Below is a small trained network, with its code and all its weights. Each question gives an input and a class and asks what happens when units are switched off, that is, made to give their printed mean instead of their output.

import numpy as np


def w(rows, s, z=0):
    codes = np.array(rows[::2]) - 128.0
    scale = np.full(codes.shape[1], s)
    scale[-1] = z or s
    return codes * scale


def f(y):
    return y / 2 * (1 + np.tanh(0.7978845608 * (y + 0.044715 * y**3)))


def log_softmax(a):
    a = a - a.max(-1, keepdims=True)
    return a - np.log(np.exp(a).sum(-1, keepdims=True))


def net(x, mask):
    res = np.array(x, float).reshape(1, 4) / 4 @ E
    y = f(res @ A[0][:, :-1].T + A[0][:, -1])
    res = res + np.where(mask, y, B[0][:, -1]) @ B[0][:, :-1]
    return log_softmax(res[-1] @ U[:, :-1].T + U[:, -1])


A, B = {}, {}
E = w([
[185,100,143,182,158,90,59,87],'x0',
[67,138,177,93,156,118,226,150],'x1',
[93,61,93,140,137,71,188,141],'x2',
[95,181,147,80,37,2,101,68],'x3',
],0.012)
A[0] = w([
[139,146,136,99,149,159,13,71,12],'N1',
[135,176,51,169,113,68,89,156,135],'N2',
[209,71,39,253,198,183,80,145,217],'N3',
[84,107,144,67,214,224,218,137,168],'N4',
[90,96,75,188,173,36,236,180,253],'N5',
[84,116,141,113,61,63,62,81,243],'N6',
[35,221,135,3,44,68,153,138,136],'N7',
],0.0071,0.004)
B[0] = w([
[122,110,190,64,97,97,150,78,164],'N1',
[152,112,83,107,244,86,23,94,157],'N2',
[185,35,136,246,47,127,231,128,252],'N3',
[66,192,94,109,140,223,171,166,213],'N4',
[223,84,138,117,205,151,149,190,198],'N5',
[77,105,92,71,139,82,3,134,206],'N6',
[87,7,254,76,126,103,238,126,224],'N7',
],0.0076,0.014)
U = w([
[191,177,130,139,112,160,129,187,254],'0',
[133,113,171,152,60,68,186,98,42],'1',
[81,115,124,76,169,75,77,125,229],'2',
[135,168,75,104,145,3,76,88,3],'3',
[47,145,90,134,188,181,116,143,47],'4',
],0.011,0.0063)

Each question gives the input, the list of numbers given to net, and the class t.
The units are the neurons (one row each of A and B). Each row of codes is followed by its name. A weight is (code - 128) times the scale printed after its matrix; where a second scale follows, it is the last column's (A, B and U).
mask holds one flag per neuron, in row order. A switched-off neuron (its flag False) gives its mean, the last column of its row in B, instead of its output. The means were averaged over made-up inputs and are rounded, as every weight is.
A unit's drop is (log p(t) with every unit on - log p(t) with that unit switched off) / (log p(t) with every unit on - log p(t) with every unit switched off).
The circuit of an input: a set's keep is (log p(t) with only the set's units on - log p(t) with every unit switched off) / (log p(t) with every unit on - log p(t) with every unit switched off). Starting from all 7 units, units are removed one at a time, each time the one whose removal leaves the highest keep (on an exact tie, the one counted first), for as long as the keep stays at least 0.8.
circuit, biggest first: the units of the circuit, biggest drop first
most important unit: the unit with the biggest drop
k most important neurons: the k neurons with the biggest drops, biggest first
drop of u: that unit's drop, to one decimal
input [4,4,0,1], class 2: circuit, biggest first -> N3
input [-5,-5,8,0], class 0: circuit, biggest first -> N5, N7
input [-8,-4,4,6], class 2: 3 most important neurons -> N3, N6, N2
input [5,-3,2,-3], class 1: 2 most important neurons -> N3, N4
input [-8,-7,7,6], class 2: 3 most important neurons -> N3, N7, N6
input [6,1,6,-3], class 0: 3 most important neurons -> N7, N5, N1
input [7,-7,-6,1], class 3: 3 most important neurons -> N2, N7, N6
input [7,-4,6,1], class 3: 2 most important neurons -> N7, N2
input [6,-1,3,2], class 3: 2 most important neurons -> N7, N4
input [-2,4,-2,-3], class 4: 2 most important neurons -> N3, N4
input [-2,6,-6,-3], class 4: 3 most important neurons -> N3, N4, N5
input [7,4,4,-6], class 0: circuit, biggest first -> N7, N5
input [-6,8,-4,0], class 4: 2 most important neurons -> N4, N3
input [-3,1,-8,-2], class 4: 2 most important neurons -> N3, N5
input [4,8,1,-3], class 0: most important unit -> N5
input [-3,4,6,0], class 4: circuit, biggest first -> N3, N4
input [-6,0,4,-8], class 0: drop of N3 -> 0.8
input [4,8,-8,6], class 2: drop of N2 -> -0.2
input [4,4,1,0], class 0: drop of N5 -> 0.1
input [-6,6,-4,-1], class 4: most important unit -> N4
